Below is a small trained network, with its code and all its weights. Each question gives an input and a target symbol and asks what happens when units are switched off, that is, made to give their printed mean instead of their output.

import numpy as np


def w(rows, s, z=0):
    codes = np.array(rows[::2]) - 128.0
    scale = np.full(codes.shape[1], s)
    scale[-1] = z or s
    return codes * scale


def f(y):
    return np.maximum(y, 0)


def softmax(a):
    e = np.exp(a - a.max(-1, keepdims=True))
    return e / e.sum(-1, keepdims=True)


def log_softmax(a):
    a = a - a.max(-1, keepdims=True)
    return a - np.log(np.exp(a).sum(-1, keepdims=True))


def net(x, mask):
    ids = ['ΔΘΛΞΣΨαβγεμπτφ'.index(c) for c in x.split()]
    T = len(ids)
    res = E[ids] + P[:T]
    r = res
    for j in range(2):
        rows = slice(3 * j, 3 * j + 3)
        q, k, v = (r @ M[0][rows].T for M in (Q, K, V))
        z = softmax(np.where(np.tri(T) > 0, q @ k.T / 3**0.5, -1e9)) @ v
        o = O[0][rows]
        res = res + np.where(mask[j], z, o[:, -1]) @ o[:, :-1]
    y = f(res @ A[0][:, :-1].T + A[0][:, -1])
    res = res + np.where(mask[2:18], y, B[0][:, -1]) @ B[0][:, :-1]
    return log_softmax(res[-1] @ U[:, :-1].T + U[:, -1])


Q, K, V, O, A, B = {}, {}, {}, {}, {}, {}
E = w([
[137,117,171,156],'Δ',
[122,120,160,162],'Θ',
[123,103,161,178],'Λ',
[178,101,82,65],'Ξ',
[155,88,135,102],'Σ',
[167,66,103,120],'Ψ',
[127,170,136,117],'α',
[154,49,94,138],'β',
[160,118,142,5],'γ',
[107,232,174,149],'ε',
[172,82,219,125],'μ',
[137,70,157,189],'π',
[154,139,152,94],'τ',
[169,163,77,181],'φ',
],0.019)
P = w([
[113,135,168,129],'0',
[158,153,97,112],'1',
[143,182,105,118],'2',
[166,103,147,127],'3',
[103,163,199,178],'4',
[130,159,137,158],'5',
[87,254,152,158],'6',
[150,109,125,133],'7',
[138,131,171,105],'8',
[180,97,105,105],'9',
[123,165,180,153],'10',
],0.0099)
Q[0] = w([
[71,254,167,86],'head 1',
[19,137,170,131],'head 1',
[186,126,205,92],'head 1',
[186,100,59,59],'head 2',
[114,211,165,80],'head 2',
[117,17,93,76],'head 2',
],0.007)
K[0] = w([
[199,74,140,159],'head 1',
[216,132,2,135],'head 1',
[173,166,104,191],'head 1',
[62,177,90,231],'head 2',
[116,121,185,152],'head 2',
[120,194,140,152],'head 2',
],0.0078)
V[0] = w([
[52,33,178,122],'head 1',
[53,179,236,173],'head 1',
[204,132,86,226],'head 1',
[180,239,118,108],'head 2',
[214,137,2,77],'head 2',
[84,40,154,7],'head 2',
],0.0094)
O[0] = w([
[86,34,164,146,17],'head 1',
[84,162,226,170,128],'head 1',
[198,121,87,254,243],'head 1',
[137,223,181,121,226],'head 2',
[135,152,78,94,227],'head 2',
[129,111,94,47,2],'head 2',
],0.0083,0.0047)
A[0] = w([
[123,171,101,161,3],'neuron 1',
[81,17,188,134,128],'neuron 2',
[86,93,111,79,121],'neuron 3',
[179,50,83,176,100],'neuron 4',
[88,193,118,166,100],'neuron 5',
[201,196,63,153,150],'neuron 6',
[57,137,147,170,143],'neuron 7',
[64,147,196,102,219],'neuron 8',
[122,172,107,111,167],'neuron 9',
[254,98,163,94,227],'neuron 10',
[122,187,82,136,69],'neuron 11',
[126,235,146,152,56],'neuron 12',
[105,89,91,160,124],'neuron 13',
[117,116,185,48,154],'neuron 14',
[188,81,102,133,183],'neuron 15',
[125,27,114,122,15],'neuron 16',
],0.008,0.002)
B[0] = w([
[57,68,172,97,165],'neuron 1',
[143,73,167,71,139],'neuron 2',
[218,192,170,67,132],'neuron 3',
[90,91,82,185,157],'neuron 4',
[151,133,180,96,173],'neuron 5',
[171,109,208,135,249],'neuron 6',
[112,119,31,137,139],'neuron 7',
[72,106,151,149,139],'neuron 8',
[140,158,158,219,156],'neuron 9',
[127,168,56,171,184],'neuron 10',
[135,39,148,95,172],'neuron 11',
[97,56,66,130,207],'neuron 12',
[72,210,101,214,132],'neuron 13',
[181,208,145,77,138],'neuron 14',
[75,121,88,71,156],'neuron 15',
[3,118,76,144,133],'neuron 16',
],0.0046,0.014)
U = w([
[129,47,245,122,83],'Δ',
[108,60,217,113,4],'Θ',
[75,31,196,154,222],'Λ',
[169,125,67,94,239],'Ξ',
[142,18,165,76,96],'Σ',
[74,82,39,144,93],'Ψ',
[88,139,198,96,96],'α',
[66,55,60,148,50],'β',
[58,171,147,44,150],'γ',
[33,253,214,144,37],'ε',
[132,34,242,75,162],'μ',
[80,21,143,145,60],'π',
[124,157,199,84,228],'τ',
[216,253,96,247,154],'φ',
],0.0059,0.0029)

Each question gives the input, a string of symbols that net reads in full, and the target symbol t.
The units are the heads (3 rows each of Q, K, V and O) and the neurons (one row each of A and B). Each row of codes is followed by its name. A weight is (code - 128) times the scale printed after its matrix; where a second scale follows, it is the last column's (O, A, B and U).
mask holds one flag per unit, heads first, then neurons. A switched-off unit (its flag False) gives its mean, the last column of its rows in O or B, instead of its output. The means were averaged over made-up inputs and are rounded, as every weight is.
A unit's drop is (log p(t) with every unit on - log p(t) with that unit switched off) / (log p(t) with every unit on - log p(t) with every unit switched off).
The circuit of an input: a set's keep is (log p(t) with only the set's units on - log p(t) with every unit switched off) / (log p(t) with every unit on - log p(t) with every unit switched off). Starting from the 12 units with the biggest drops (on a tie, the unit counted first), units are removed one at a time, each time the one whose removal leaves the highest keep (on an exact tie, the one counted first), for as long as the keep stays at least 0.8.
circuit, biggest first: the units of the circuit, biggest drop first
top k neurons: the k neurons with the biggest drops, biggest first
drop when u is switched off: that unit's drop, to one decimal
input Ξ Σ ε Δ φ φ Δ Ψ, target φ: circuit, biggest first : (head 2; neuron 11)
input Σ φ φ φ φ γ φ φ Θ, target φ: circuit, biggest first : (head 1)
input ε φ ε ε ε Δ Ξ, target ε: circuit, biggest first : (head 1; head 2)
input Ξ Ξ φ, target Ξ: circuit, biggest first : (head 1; head 2)
input φ Ξ α Σ ε Ξ φ π Ξ γ, target φ: circuit, biggest first : (head 2; neuron 10)
input Λ Σ φ ε φ φ φ μ, target φ: circuit, biggest first : (head 1; neuron 10)
input φ α φ Ξ Ψ Ξ Ξ φ Ξ Ξ, target φ: circuit, biggest first : (head 2; neuron 10)
input γ Ξ Ψ Ξ τ Ψ φ τ φ Ψ γ, target φ: top 2 neurons : (neuron 10; neuron 1)
input φ Ξ Ξ π, target φ: circuit, biggest first : (neuron 12; head 1)
input τ Λ ε Σ μ φ Ξ β, target φ: top 2 neurons : (neuron 11; neuron 1)
input π φ Ψ π, target φ: drop when head 1 is switched off : 0.3
input φ φ Ξ φ π φ Ξ Λ, target φ: drop when neuron 6 is switched off : 0.0
input Ξ Δ Λ Δ φ Λ φ β, target φ: drop when neuron 12 is switched off : 0.1
input Ξ Ξ φ φ φ ε φ Δ, target φ: circuit, biggest first : (head 1)
input Ψ φ φ φ Δ Σ, target φ: circuit, biggest first : (head 1; head 2)
